Below is a small trained network, with its code and all its weights. Each question gives an input and a class and asks what happens when units are switched off, that is, made to give their printed mean instead of their output.

import numpy as np


def w(rows, s, z=0):
    codes = np.array(rows[::2]) - 128.0
    scale = np.full(codes.shape[1], s)
    scale[-1] = z or s
    return codes * scale


def norm(h):
    return h / np.sqrt((h * h).mean(-1, keepdims=True) + 1e-5)


def f(y):
    return np.maximum(y, 0)


def log_softmax(a):
    a = a - a.max(-1, keepdims=True)
    return a - np.log(np.exp(a).sum(-1, keepdims=True))


def net(x, mask):
    res = np.array(x, float).reshape(1, 5) / 4 @ E
    u = 0
    for l in range(3):
        y = f(norm(res) @ A[l][:, :-1].T + A[l][:, -1])
        res = res + np.where(mask[u : u + 12], y, B[l][:, -1]) @ B[l][:, :-1]
        u += 12
    return log_softmax(norm(res)[-1] @ U[:, :-1].T + U[:, -1])


A, B = {}, {}
E = w([
[127,180,138,135,184,66,119,123,226,103],'x0',
[126,129,125,132,126,127,127,130,125,126],'x1',
[156,175,137,100,163,162,3,142,127,141],'x2',
[128,128,127,126,125,128,127,125,128,131],'x3',
[142,71,196,169,157,154,130,50,123,96],'x4',
],0.0013)
A[0] = w([
[103,158,50,81,103,114,132,195,142,165,177],'0.n1',
[99,141,114,133,130,146,99,149,107,135,39],'0.n2',
[104,143,145,155,144,118,157,143,114,112,62],'0.n3',
[140,143,141,140,135,138,6,148,108,118,135],'0.n4',
[122,165,129,128,195,55,133,120,254,69,138],'0.n5',
[103,169,131,135,206,46,136,115,243,85,61],'0.n6',
[107,164,123,124,159,85,152,127,155,81,28],'0.n7',
[104,89,143,194,113,99,209,119,122,87,127],'0.n8',
[120,159,83,132,95,95,92,188,110,115,138],'0.n9',
[111,109,121,125,72,189,118,106,82,131,100],'0.n10',
[122,151,104,72,145,110,149,159,112,162,113],'0.n11',
[138,158,170,154,153,178,133,99,156,160,4],'0.n12',
],0.0028,0.0037)
B[0] = w([
[186,178,65,135,114,119,187,251,88,140,249],'0.n1',
[55,81,125,130,141,145,164,174,185,134,128],'0.n2',
[211,138,140,106,94,193,135,164,126,110,128],'0.n3',
[114,156,136,43,151,190,87,108,135,186,225],'0.n4',
[160,122,157,171,244,23,136,148,173,212,255],'0.n5',
[82,76,96,109,18,244,130,117,20,87,213],'0.n6',
[140,171,92,140,141,94,132,142,129,140,137],'0.n7',
[112,95,98,22,141,158,181,108,171,138,214],'0.n8',
[103,123,87,89,146,154,190,101,154,157,194],'0.n9',
[152,106,164,138,181,82,127,121,220,102,174],'0.n10',
[99,53,161,148,121,132,118,124,158,88,165],'0.n11',
[157,168,199,78,93,219,161,73,186,100,128],'0.n12',
],0.0024,0.0031)
A[1] = w([
[74,113,153,83,68,200,100,53,98,46,85],'1.n1',
[174,171,149,121,133,131,78,103,99,134,18],'1.n2',
[132,168,60,99,111,109,157,226,91,189,165],'1.n3',
[125,137,94,83,27,185,132,161,58,106,42],'1.n4',
[98,147,130,57,142,149,119,105,203,120,92],'1.n5',
[124,208,39,116,67,89,139,223,103,135,142],'1.n6',
[134,103,112,223,88,77,158,167,109,98,47],'1.n7',
[126,167,134,136,171,45,116,132,220,114,6],'1.n8',
[115,133,166,205,136,142,3,75,104,103,22],'1.n9',
[146,72,132,143,117,98,208,127,140,98,151],'1.n10',
[127,210,74,110,46,117,121,177,147,73,105],'1.n11',
[70,93,69,155,59,51,212,120,151,74,123],'1.n12',
],0.003,0.0013)
B[1] = w([
[153,182,94,105,77,170,170,210,83,236,155],'1.n1',
[64,109,109,183,95,135,164,116,101,93,146],'1.n2',
[122,154,74,120,129,124,101,195,184,64,254],'1.n3',
[54,123,119,117,127,147,67,49,197,59,167],'1.n4',
[138,76,150,180,81,112,148,147,86,114,160],'1.n5',
[124,66,220,144,138,148,124,21,95,157,228],'1.n6',
[192,244,168,220,112,68,165,126,39,75,142],'1.n7',
[119,88,120,96,27,229,146,122,59,107,152],'1.n8',
[214,117,198,31,57,84,65,253,107,149,156],'1.n9',
[93,179,87,214,98,133,134,99,81,121,198],'1.n10',
[120,75,204,168,120,148,116,29,71,144,167],'1.n11',
[204,178,198,138,133,115,11,161,89,135,199],'1.n12',
],0.0028,0.0042)
A[2] = w([
[100,132,102,197,86,165,195,83,84,114,83],'2.n1',
[117,106,191,114,163,36,67,135,132,138,3],'2.n2',
[168,211,135,114,126,107,53,171,148,66,163],'2.n3',
[49,83,110,179,204,57,169,33,163,104,20],'2.n4',
[154,113,156,97,181,94,108,150,193,131,48],'2.n5',
[71,150,76,113,113,185,70,91,99,144,170],'2.n6',
[146,190,109,189,142,56,160,135,96,151,168],'2.n7',
[112,166,48,196,93,101,133,176,132,38,70],'2.n8',
[137,224,56,134,196,60,132,188,183,147,102],'2.n9',
[157,108,153,95,188,100,115,140,187,140,53],'2.n10',
[61,109,16,81,176,166,110,167,208,116,94],'2.n11',
[134,172,131,153,84,135,106,102,124,3,40],'2.n12',
],0.0035,0.0025)
B[2] = w([
[80,136,52,149,131,135,131,87,137,184,242],'2.n1',
[169,17,198,84,201,57,70,1,203,106,146],'2.n2',
[86,102,83,189,106,121,215,89,117,116,252],'2.n3',
[36,112,197,175,175,57,167,106,228,16,169],'2.n4',
[162,168,86,69,162,90,83,57,187,201,154],'2.n5',
[163,96,181,145,138,78,166,128,138,90,248],'2.n6',
[139,60,187,95,143,143,126,118,150,80,243],'2.n7',
[143,211,173,165,132,145,55,163,68,42,211],'2.n8',
[213,225,152,152,181,70,217,164,62,175,215],'2.n9',
[164,185,91,83,132,104,73,72,156,197,154],'2.n10',
[69,104,53,53,82,160,79,175,215,106,220],'2.n11',
[80,233,59,129,108,173,42,201,115,163,183],'2.n12',
],0.0038,0.0027)
U = w([
[3,253,3,253,3,253,4,252,3,3,205],'0',
[253,253,251,253,252,3,253,253,11,3,78],'1',
[10,3,4,252,5,252,253,3,3,252,102],'2',
[3,3,253,253,252,4,253,3,253,4,40],'3',
[3,6,3,3,3,253,7,253,253,3,230],'4',
[246,253,3,3,253,3,174,252,253,253,127],'5',
[253,3,253,3,3,253,18,251,3,252,112],'6',
[252,4,253,3,253,3,3,3,252,253,1],'7',
],0.004,0.0014)

Each question gives the input, the list of numbers given to net, and the class t.
The units are the neurons (one row each of A and B). Each row of codes is followed by its name. A weight is (code - 128) times the scale printed after its matrix; where a second scale follows, it is the last column's (A, B and U).
mask holds one flag per neuron, layer by layer. A switched-off neuron (its flag False) gives its mean, the last column of its row in B, instead of its output. The means were averaged over made-up inputs and are rounded, as every weight is.
A unit's drop is (log p(t) with every unit on - log p(t) with that unit switched off) / (log p(t) with every unit on - log p(t) with every unit switched off).
unit that matters most: the unit with the biggest drop
k most important neurons: the k neurons with the biggest drops, biggest first
k most important neurons of layer l: the k neurons of layer l with the biggest drops, biggest first
input [0,7,8,-7,-6], class 4: unit that matters most	0.n5
input [0,2,-8,-4,-6], class 0: 4 most important neurons of layer 1	1.n3; 1.n6; 1.n11; 1.n12
input [-4,-1,4,-8,8], class 6: 2 most important neurons	0.n5; 1.n1
input [-1,0,-6,5,-5], class 0: 3 most important neurons	0.n5; 1.n3; 1.n6
input [-4,-8,-8,-5,0], class 0: 3 most important neurons of layer 0	0.n5; 0.n4; 0.n9
input [0,-1,-2,-3,-6], class 0: 4 most important neurons	0.n5; 1.n3; 1.n11; 1.n6
input [-1,8,7,6,8], class 6: 3 most important neurons	0.n5; 1.n1; 1.n9
input [0,-1,1,7,2], class 6: 3 most important neurons	0.n1; 0.n5; 1.n3
input [4,-7,-2,-5,-8], class 1: 3 most important neurons	0.n5; 1.n3; 0.n1
input [-8,7,1,2,-4], class 4: 2 most important neurons	1.n3; 1.n4
input [3,2,-4,6,-3], class 1: 2 most important neurons	0.n5; 1.n3
input [-1,-3,-2,-1,3], class 2: 3 most important neurons	0.n5; 0.n1; 1.n3
input [4,6,5,4,0], class 5: 3 most important neurons	0.n5; 1.n6; 2.n9
input [8,-7,4,1,2], class 7: unit that matters most	0.n5
input [1,-2,-3,5,-3], class 1: 2 most important neurons	1.n3; 0.n6
input [-3,7,1,4,2], class 6: 4 most important neurons	0.n1; 0.n5; 1.n1; 1.n3
input [5,-3,-3,-4,-2], class 1: 3 most important neurons of layer 0	0.n5; 0.n6; 0.n4
input [0,3,1,8,-7], class 4: 2 most important neurons of layer 0	0.n5; 0.n9
input [-1,-8,6,7,8], class 6: 2 most important neurons of layer 1	1.n1; 1.n9
input [-7,7,3,7,-4], class 4: unit that matters most	1.n3
input [5,-1,-1,1,-8], class 1: 2 most important neurons of layer 0	0.n5; 0.n1
input [-8,-6,2,4,-8], class 4: 3 most important neurons of layer 1	1.n3; 1.n4; 1.n6
input [1,1,1,-4,8], class 7: 2 most important neurons of layer 0	0.n6; 0.n1
input [-2,-6,-5,4,-1], class 0: 2 most important neurons of layer 0	0.n5; 0.n4
